Each row has a class, written after it.
[  7 -26   7   4   6  -8 -16 -14 -36 -15  16 -22 -10  -4  32  -2  -7  35
 -35  25   8  -2  13  -1   6 -18   9  -3  -7  15 -20  -5]	Z270
[ 19  -5  27  35  -6 -14  -7   5  35  -6  10  -2  15 -38   7 -16  -8   0
   2  -1  10  -9 -22  -3  60 -38  11  13  39  22  19  25]	Z100
[-23  -1  -1 -23 -11  18 -23  -5 -51  19  27 -17 -16 -36  64  15  -7  -7
 -49  19 -44 -34   2  16  12  31 -61  17 -27 -35 -38  36]	Z100
[ -9   2 -14   3  19   9 -22 -14 -28  12  25 -15 -25 -37  60  13  -8   6
 -17   0 -46 -39  -5 -28 -17   1  13   9 -19 -18 -13  -7]	Z209
[  4  15 -16  33  -6   3 -15   3  35  -9   9  13  -3  22   6  13   8   2
 -15  -7  20  -8 -10  -7 -14 -30  14   0  36 -11  19 -12]	Z645
[-12 -18  67  10  27 -24  14  32  22 -46 -16 -10   3  32  29 -27  23  27
 -66  52 -72   3   5 -83 -15  51 -71 -24  45 -25  32  54]	Z252
[ -4  19 -24   8   8  29 -15 -10 -28  19  12   2 -23 -14  49   0  -9  14
 -15  13 -35 -19  -8  -2   0 -26  31 -16   1  -7  -6  -6]	Z253
[ -2  -3 -14   8   4  21 -26 -23 -42  -4  23 -18 -21 -20  33   8 -13  11
 -25  18 -17 -23  -4  -8   4  -5  11   9  -3 -12  -2  -1]	Z100
[  6 -13   1 -16   6  14 -27 -26 -52   2  35 -20 -13 -35  28  -1   3   8
 -33  26 -11  -2   7   0   5 -34  10  19  -7  -4 -19  -2]	Z270
[  8  22   4  35 -10   2  -7  11  27   9   4   1   9  22   7  25   9   6
   9  -3  31   3  -7  -5   5 -17  -3  -6  -1  -3   1   0]	Z252
[  6 -17 -15  11  -1  16 -14 -26 -42  -1  33  -6   1 -21  49 -12  -7   2
 -36   7 -28 -27  -8   8  12 -27  13   9  -6  -2   5   7]	Z371
[  5   5   0  25  -4  -5  -6   6  31  -4   7  11   7  16  18  15   6  -5
  -3 -14  23  -3 -13  -1  15 -22 -20  -7  12 -21   9  -3]	Z566
[ 21  -3   7  27   0  13 -14  -2  27   1  22  10  -5  -5  36   7  -1 -11
  -6 -10  -8   0  -7 -13  10 -15  -2   0  20 -14  15  -9]	Z209
[-15   3   1   3 -16  19  -6  -2 -29  19  -1 -12  -8   9  40   4  -7  10
 -21   7  -2 -25   7  15  14  -1   0   5 -14 -15  -3   8]	Z252
[ 12  12   1  21  -5  17 -20   3  14  -7  22  13  -7   7  17   7  13  -3
 -11  -1  25   9  -3  -9   7 -28 -27  -9  24  -6  -5 -16]	Z270
[ -5  -9 -24   5  12  24 -26 -28 -57  -4  23 -13 -20 -40  39   3 -15   9
 -26  16 -26 -37 -15 -13   6 -15  21  11  -8  -6  -5   3]	Z100
[  5   9   9  36  -6  12 -15   4  30   1  11  14  13  14  27  13   9  -6
  15  -2  10   7  -6  -6  14 -10 -23 -13  13  -6   2  -6]	Z582
[-13  -4 -28   6   9  29 -25 -20 -49   3  15  -9 -19  -7  53   5 -11  11
 -12  15 -31 -28   4  -4  -3   5  10  -7  -4  -7 -14  -8]	Z582
[  2   6   3  23  -3   2  -1   6  33  -3   3  13  10  10  10  11   2 -13
  -2 -16  21   3 -11  -4  17 -22 -23 -14  13 -18  10   0]	Z566
[ 12  16   3  31  -4  33 -28  -4  14   6  27  10   5   6  39  19  15 -15
   0  18  -4   6  -5  -2  15 -17 -32  -7  13 -17   6  -2]	Z582
[ 11   7  12  20   5  14 -10   4  27  -1   2  22  16  12  26  -1  11  -5
 -18 -12   1   2 -29   1   7 -16 -10  11  14 -23  20 -12]	Z795
[  4  15   4  12   8   7 -26  -9   8   3  17  18  -8  -8  24  10  16 -11
 -20   5  -3   2 -21   4  -3 -37 -14  16   4 -21  -3   6]	Z645
[ -5  13   6  22  -7   3 -12  -5  28  -1  17  24  17  -1  11   6  22 -11
  -2 -12  22   9 -20  -7  19 -22 -27  -4  14 -16  -8  -3]	Z659
[ -1  -2   0  14  -4   2 -18 -17 -38  -1  16 -21   3 -25  49  -5  -3   1
 -27  16  -9 -30  -9  -6  22 -17  10  14  -1 -10  -8   7]	Z318
[ -4  -8 -20  -6  -3  28 -27 -17 -58   2  24  -8 -23 -28  40  -4  -6  17
 -25  11  -4 -25   5  -1   3 -20  17   4   0  -9 -15 -11]	Z270
[  3   5   7  18 -10  -4 -17   7  25   3  17   6   6  -6  17   5  11  -7
 -23   5  -7   0  -9   0   0 -26  -6   8  25 -16   9  12]	Z645
[ 26  -6 -39 -21  -5  38 -19 -17 -53   5  40 -12 -15 -14  25  26   3 -18
 -62  26 -49 -20   7  -2 -22 -21  18  27  16 -23  13  -3]	Z209
[ 12   1 -14   4   6  25 -19 -11 -41   6  21  -9 -25 -20  47   3 -16   4
 -28  10 -44 -19   1 -10   0  -3  16   0   6  -8  -2  -6]	Z209
[  4  13   4  10   1   4 -12  -9 -24  -3   3 -13  -4  -6  45 -11  -5  18
 -19  16 -17 -24 -13  -6   6   5   9   8   4 -18  -6   7]	Z318
[ -9  -9 -29   2   7  13 -10 -17 -43  -1  10  -8 -11  -8  41   2 -17  10
 -25  -3  -8 -29  -8   2  10 -13  16  -5  -2 -18  -3   0]	Z566
[ -1   5 -10   8  -1  19 -22 -21 -54  -6  12 -20 -13  -8  44   8  -6  16
 -27  34  -3 -23   6 -11   0   2  14   2  -9 -18  -9  -4]	Z318
[  6 -21 -20  -8   4  27 -19 -23 -56  -8  21 -15 -35 -28  38 -10 -17  14
 -29  18 -26 -27 -11 -12  -8  -5  35  11 -10  -9   9  -3]	Z671
[ 10  40   3  23   9   8  -5   5  44  10   8  25  -6  15  28  12  10  12
   5   2  10  19 -18 -15  -2 -28  -6 -19  20  -9 -12  -2]	Z253
[ 16  13   6  26 -11  11  -2   8  38 -10   8   5 -11  19  10   1  -3   0
  -5  -8  15   3 -16 -18  -4  -7  -7  -4  15  -7  24 -11]	Z671
[ 12  12  13  25 -18   9  -4  12  36   0  10   0  -5   8  12   5  -3  -7
  -4  -6  10  -2 -11 -10   4  -5 -13  -1  -2  -8  27  -8]	Z671
[  0   1   9  33  -3  11 -15  -3  31  -1  14  11  14  12  35  11  11  -9
   8  -3  12   2  -5  -9  14 -14 -26  -6  12 -10   5  -6]	Z582
[  0  49 -20  42   4  21 -11  23  40   1   2  16 -20  29  31  19   5   8
 -37  -7 -19 -11 -12 -29 -21 -17  -3 -29  34 -21   7  -9]	Z253
[ 14 -25 -25   4   6  21 -22 -15 -50  -1  21   5 -28 -24  49   8 -20  14
  -7   9 -15 -17   3  -9   1   5  26  -6   0  -6 -14 -11]	Z209
[ 16  17   4  33  -4   8  -6   0  19  -5  24  17   9   7  26  -1   5  -5
 -16  -4   7   4 -12  -4  17 -27 -25  -7  16   1   3   4]	Z371
[-21  19  10  53  -2  17 -21   3  15  15   9 -16   8  -6  28  24  -7 -22
   5  -1   6   9  16 -24  20 -27 -25 -34 -24  24 -13 -27]	Z582
[ -2 -23 -31  10  -7  43 -30 -20 -83  -7  20  -8 -13  -9  56  -4 -16  19
 -18  24 -29 -25  10  -8   8   7  30 -11  12 -12   8  -6]	Z582
[ -8 -14 -26  -4  17  21 -15 -31 -45   2  15 -13 -15 -21  38  -2 -13   7
 -23   7 -27 -30  -9  -2   0 -23  31   3 -11 -23   9  -5]	Z566
[ -5  -9 -20   9   7  12 -32 -23 -46   3  25 -12 -20 -24  47  -2  -9  13
 -30  17 -27 -20  -6   1  -4 -22  28   5  -2 -11  -8   2]	Z645
[-10  16   8  25   1   3  -9  -6  56   1  10  24   7  10  15   4  19  -7
   1 -10  24  -2 -16  -8  16 -18 -26  -2  16 -17   3 -14]	Z659
[-17 -11 -35   7  38   8  -9 -24 -49 -14  19  -5   0 -13  50  -5 -28  -3
 -37 -20   5 -17  -6 -49   8  14   6   8  18 -10  -9 -10]	Z795
[ -7  14   5  26   0  13 -12 -13  51   1  13  17   3   8  16   3  12  -2
  -1  -3  22   6 -10  -5  11 -15 -17  -8  15 -18   3 -14]	Z659
[ 15  25  18  37 -12  -2 -13  -2  35  -6  15  -6  18  11  19  12  16 -12
  -8   2  22   1 -12 -13  11 -20 -14   9  15 -20   9  -1]	Z318
[ 18  27   9  36 -11   0 -11   3  20 -11  10  -2  18  16   7  15  16 -13
 -11   7  17  -1 -11 -13   9 -18 -14   2  16 -15  13   0]	Z318
[ 35  18   6  20  14   9   6 -35   5 -20  31  20  21  38   7   2  -4   3
   8   2  47  45  -6   4  21 -16 -28  -8  16   8   0  15]	Z371
[ 19   2  16  46   5 -10 -10  11  68  -1   9  -1  23  16  12  11   9 -14
 -20  -9   8  -2 -17   5  21 -29  -1  16  18   0  35 -21]	Z795
[ -2  -8  26  33   9 -52 -16 -13 -45  -6  15 -49  20 -26  54  -2  -6  13
 -29   5 -23 -17 -18  -7  32 -17  -1   9 -47  22 -40  16]	Z318
[ 31   6  32  13 -13 -13  -6  -4 -16   3  37 -25  34 -28  -2   2  -9 -18
 -10  -9 -10  24 -14 -19  26  -7   0  25 -21 -10  34  35]	Z671
[ -2  15   8  17  -1  11 -12  -9  35   2  15  23   5  -3   8  -3  13  -8
   3  -6  10  14 -16  -7  16 -13 -21  -5  19 -19  -1  -5]	Z659
[ -9 -11 -35   6  13  16 -20 -24 -57  -3  12 -13 -23  -1  58   2 -16  25
 -24   5 -24 -43 -10  -4  -5  -4  29  -3 -14 -31   8 -13]	Z566
[ 24  11 -10  27 -13  16  -5 -12  29 -11  23  -3  -2  22  12  10  -6   8
 -10 -14  32   7 -21 -12 -13 -19  21   5  14 -12  24 -11]	Z671
[ 10 -19 -16  18  -2  14 -40 -33 -92   0  58   2  -5 -41  70  -5 -10   0
 -26 -16  -7   6 -18 -14  20 -33   7  12 -27 -18 -35  -3]	Z371
[ 19  15  14  42 -12  10 -13   0  36   0  30  18  12  10  35   2  12  -9
  -9  -5  15   5 -15   1  23 -34 -29  -3  14  -7  11  -3]	Z371
[  5  12   8  21 -10  19  -7   2  17   5   6   8   1  29  21  13  12   2
  -6  10  23   8  -4  -9   1 -19 -14  -3  10 -18   6  -2]	Z252
[-16  21   1  38 -18   7 -16  13  29  14  10   6   6   3  40  15  18 -25
 -10 -30   4 -31 -25   4  24 -51 -27  -4   0 -29  14 -15]	Z566
[  0  34  34  19 -16  27 -26  -1  54  70  45 -16 -15 -66  47   2  -7 -68
  47  -6 -26  -8  16  18  73 -25 -34  19   1  -9  13 -13]	Z209
[ 12  20   0  21  -6  20 -15   4  28  -2  15  14  -3   7  17   2  10   6
 -10  -5  23   1 -10  -6   1 -29 -12  -7  28 -10   2 -13]	Z270
[ -1  16  25  23 -14  17  -6  -4  62  12   5   9   6  37  12  19  30 -13
  15   2  27  -5  -4   9   3 -22 -22  13   2 -35  34  -6]	Z252
[-11   2  -8  18   5  23 -14  -8 -39   9  -1 -11 -22   1  45   2 -14  20
 -18  18  -2 -18   2  -7  11  -8  10 -17 -12   3 -15  -1]	Z252
[ 10  22   4  22   1   7  -6  11  23   7   5  16  26  11  23  18   8  -7
 -16  -7  21   2 -22   5  17 -16 -19   8   5  -9   3  -5]	Z795
[ -8 -14 -22   4   4   5 -29 -24 -48   6  24 -13 -20 -29  41  -5 -12  11
 -11  12 -23 -25  -3   9   2 -16  34   9  -3  -6  -7   1]	Z645
[  2  -4 -30  10   4  33 -15 -13 -41  -4  14  -8 -32 -22  48 -13 -24  12
 -26   4 -23 -42 -19 -19  -1  -2  30   0  -2  -7  20  -6]	Z671
[ 13  -2  23  18  -9   3  -2   0  38  -3  15  -3  -1   0  16  -3  -3  -8
  -6  -3  12   7 -12 -17   9 -12 -10   7   1  -7  26  -2]	Z671
[ 10  30   2  34 -15   3   6  -2 114   4  17  -9  17  16   4  -2  14 -27
  16  -4  19 -15  -8  -4   6 -14  -9  11  68 -18  30  -5]	Z318
[ -2 -22  34   3 -25 -10 -18   5 -17  18  30  -8  13 -23  18  -6  31 -38
  25   5 -20 -11   0 -13  45 -24 -19  34   3 -27  36   1]	Z252
[ -9  -6 -22   9   9  31 -27 -20 -72   2  16  -7 -25 -12  49   4  -3  17
 -22  19 -11 -22  -8 -27  -2 -19  27   0  -9 -17  -6  -8]	Z252
[  3   4 -16  17   4  25  -8 -17 -18   3  16  -5 -13  -3  38  -9 -13   8
 -34  10 -26 -29  -2  10   2 -23  13  -2  -3   5   9  -9]	Z371
[  4  24  14  15 -24  16 -20  19  -5  -8  11   9 -10  13   3  21   5  -3
 -17   2   1  10   5 -17   2  18 -43  -2  15 -34   6   3]	Z100
[ -1   8  13  13  -3   7  -1  -8  58   1   2  29  14   8   1  -1  17  -1
  -2   1  28  10 -16   7  13 -23 -16  -1  15 -12   4  -5]	Z659
[-25  -3  -2   2  45  45 -11 -38   6  15  -5  10  -2 -25  53  10 -18  -4
 -36  13  19 -28  -5 -17  -2 -19  11  18 -39 -21  15 -22]	Z795
[ -3  22 -14 -29   9  39 -17 -41 -66  10  12 -12 -14  -4  55  10   7  24
 -20  50 -24  -8 -14   2 -39  -1  -2   2 -44 -30 -41  -7]	Z318
